Below are the code and all the weights of a small trained network. Each question names an input and a target symbol and asks about switching units off, where a switched-off unit gives its printed mean instead of its output.

import numpy as np


def w(rows, s, z=0):
    codes = np.array(rows[::2]) - 128.0
    scale = np.full(codes.shape[1], s)
    scale[-1] = z or s
    return codes * scale


def norm(h):
    return h / np.sqrt((h * h).mean(-1, keepdims=True) + 1e-5)


def f(y):
    return np.maximum(y, 0)


def softmax(a):
    e = np.exp(a - a.max(-1, keepdims=True))
    return e / e.sum(-1, keepdims=True)


def log_softmax(a):
    a = a - a.max(-1, keepdims=True)
    return a - np.log(np.exp(a).sum(-1, keepdims=True))


def net(x, mask):
    ids = ['αγεζηλστφω'.index(c) for c in x.split()]
    T = len(ids)
    res = E[ids] + P[:T]
    u = 0
    for l in range(2):
        q, k, v = (norm(res) @ M[l].T for M in (Q, K, V))
        z = softmax(np.where(np.tri(T) > 0, q @ k.T / 3**0.5, -1e9)) @ v
        res = res + np.where(mask[u], z, O[l][:, -1]) @ O[l][:, :-1]
        u += 1
        y = f(norm(res) @ A[l][:, :-1].T + A[l][:, -1])
        res = res + np.where(mask[u : u + 4], y, B[l][:, -1]) @ B[l][:, :-1]
        u += 4
    return log_softmax(norm(res)[-1] @ U[:, :-1].T + U[:, -1])


Q, K, V, O, A, B = {}, {}, {}, {}, {}, {}
E = w([
[203,84,74,75,132,90],'α',
[89,227,123,72,185,142],'γ',
[81,47,68,186,137,11],'ε',
[101,180,131,54,175,68],'ζ',
[155,152,68,213,143,178],'η',
[104,134,159,119,201,145],'λ',
[145,249,37,93,47,108],'σ',
[145,216,159,228,167,144],'τ',
[67,133,114,163,245,148],'φ',
[194,241,32,162,215,122],'ω',
],0.017)
P = w([
[184,228,64,126,122,158],'0',
[31,219,197,158,38,158],'1',
[143,213,66,134,21,75],'2',
[150,219,53,134,2,61],'3',
[173,146,45,189,93,41],'4',
[80,201,129,243,61,67],'5',
[180,192,28,180,58,33],'6',
[107,198,95,239,29,41],'7',
[140,199,61,231,94,45],'8',
],0.0035)
Q[0] = w([
[135,228,208,153,198,109],'L0H0',
[99,133,237,101,82,202],'L0H0',
[168,49,255,26,120,163],'L0H0',
],0.0054)
K[0] = w([
[79,149,49,121,71,97],'L0H0',
[113,95,206,61,122,233],'L0H0',
[246,199,143,84,125,254],'L0H0',
],0.0057)
V[0] = w([
[76,111,119,62,168,253],'L0H0',
[72,137,116,156,122,30],'L0H0',
[146,136,33,107,132,139],'L0H0',
],0.005)
O[0] = w([
[113,115,119,170,202,201,67],'L0H0',
[108,210,60,248,162,81,254],'L0H0',
[71,106,137,206,189,211,207],'L0H0',
],0.011,0.0029)
A[0] = w([
[130,250,222,199,151,203,196],'L0N0',
[230,61,122,85,94,115,60],'L0N1',
[48,235,58,114,81,195,252],'L0N2',
[179,243,253,174,181,54,66],'L0N3',
],0.0055,0.0022)
B[0] = w([
[178,86,105,121,136,144,253],'L0N0',
[173,119,114,106,154,152,136],'L0N1',
[111,133,120,149,201,152,250],'L0N2',
[245,96,151,63,136,46,199],'L0N3',
],0.012,0.0077)
Q[1] = w([
[160,123,87,188,176,52],'L1H0',
[37,94,126,2,84,106],'L1H0',
[104,89,248,80,66,185],'L1H0',
],0.0082)
K[1] = w([
[125,149,158,153,106,36],'L1H0',
[61,42,31,47,160,200],'L1H0',
[123,108,156,109,99,254],'L1H0',
],0.009)
V[1] = w([
[152,164,190,204,54,203],'L1H0',
[129,132,108,122,171,94],'L1H0',
[193,177,255,119,99,126],'L1H0',
],0.0079)
O[1] = w([
[231,128,10,196,135,122,3],'L1H0',
[221,220,132,40,87,69,235],'L1H0',
[195,180,2,74,212,101,79],'L1H0',
],0.0097,0.0051)
A[1] = w([
[61,193,93,105,154,149,177],'L1N0',
[109,166,114,200,96,192,254],'L1N1',
[126,38,128,171,182,176,76],'L1N2',
[255,120,164,139,189,171,113],'L1N3',
],0.009,0.0012)
B[1] = w([
[121,95,142,126,211,159,213],'L1N0',
[155,152,98,154,102,179,188],'L1N1',
[56,201,91,104,16,88,169],'L1N2',
[133,2,109,161,37,134,254],'L1N3',
],0.0083,0.0067)
U = w([
[68,83,76,203,21,115,113],'α',
[133,136,53,188,94,235,64],'γ',
[107,173,200,160,95,62,222],'ε',
[157,146,181,81,195,170,196],'ζ',
[59,207,129,146,98,203,179],'η',
[143,17,176,123,108,158,88],'λ',
[42,37,120,184,233,167,114],'σ',
[142,79,155,77,38,168,168],'τ',
[197,106,33,148,182,102,178],'φ',
[254,112,124,170,118,146,3],'ω',
],0.0097,0.0033)

Each question gives the input, a string of symbols that net reads in full, and the target symbol t.
The units are the heads (3 rows each of Q, K, V and O) and the neurons (one row each of A and B). Each row of codes is followed by its name. A weight is (code - 128) times the scale printed after its matrix; where a second scale follows, it is the last column's (O, A, B and U).
mask holds one flag per unit, layer by layer, with each layer's heads first. A switched-off unit (its flag False) gives its mean, the last column of its rows in O or B, instead of its output. The means were averaged over made-up inputs and are rounded, as every weight is.
A unit's drop is (log p(t) with every unit on - log p(t) with that unit switched off) / (log p(t) with every unit on - log p(t) with every unit switched off).
The circuit of an input: a set's keep is (log p(t) with only the set's units on - log p(t) with every unit switched off) / (log p(t) with every unit on - log p(t) with every unit switched off). Starting from all 10 units, units are removed one at a time, each time the one whose removal leaves the highest keep (on an exact tie, the one counted first), for as long as the keep stays at least 0.8.
circuit, biggest first: the units of the circuit, biggest drop first
top k neurons: the k neurons with the biggest drops, biggest first
top k neurons in layer l: the k neurons of layer l with the biggest drops, biggest first
drop of u: that unit's drop, to one decimal
input σ φ ζ η ε α, target ε: circuit, biggest first -> L1H0; L0N0
input φ γ ε γ γ, target ε: circuit, biggest first -> L1H0
input φ φ σ σ φ α φ τ φ, target φ: top 2 neurons -> L0N3; L0N1
input α σ η γ φ, target η: top 2 neurons -> L1N2; L0N3
input σ γ γ σ α, target λ: top 3 neurons in layer 0 -> L0N2; L0N1; L0N0
input γ φ η ω η, target α: top 3 neurons in layer 1 -> L1N2; L1N3; L1N0
input φ τ τ φ ε λ σ φ α, target ε: circuit, biggest first -> L0N0; L1H0
input φ σ α, target λ: circuit, biggest first -> L0H0; L1H0
input λ φ φ η λ, target τ: top 2 neurons in layer 1 -> L1N2; L1N0
input φ φ η γ γ, target σ: circuit, biggest first -> L0H0; L0N2; L1N0
input φ τ ε γ φ, target ε: circuit, biggest first -> L1H0; L0H0
input τ α γ, target φ: top 2 neurons in layer 0 -> L0N2; L0N1
input φ ζ ε, target ε: top 2 neurons -> L1N3; L0N0
input α ζ ζ φ, target ζ: circuit, biggest first -> L1H0
input η σ λ, target τ: top 2 neurons in layer 1 -> L1N2; L1N0
input ω γ γ τ φ, target φ: top 2 neurons -> L0N2; L1N2
input φ γ φ λ, target λ: drop of L0H0 -> 0.2
input γ ω α ζ φ, target ζ: drop of L1H0 -> 1.0
input α τ ω ω γ ω ε λ φ, target ε: drop of L0N0 -> 0.5
input τ η η γ, target φ: circuit, biggest first -> L1H0
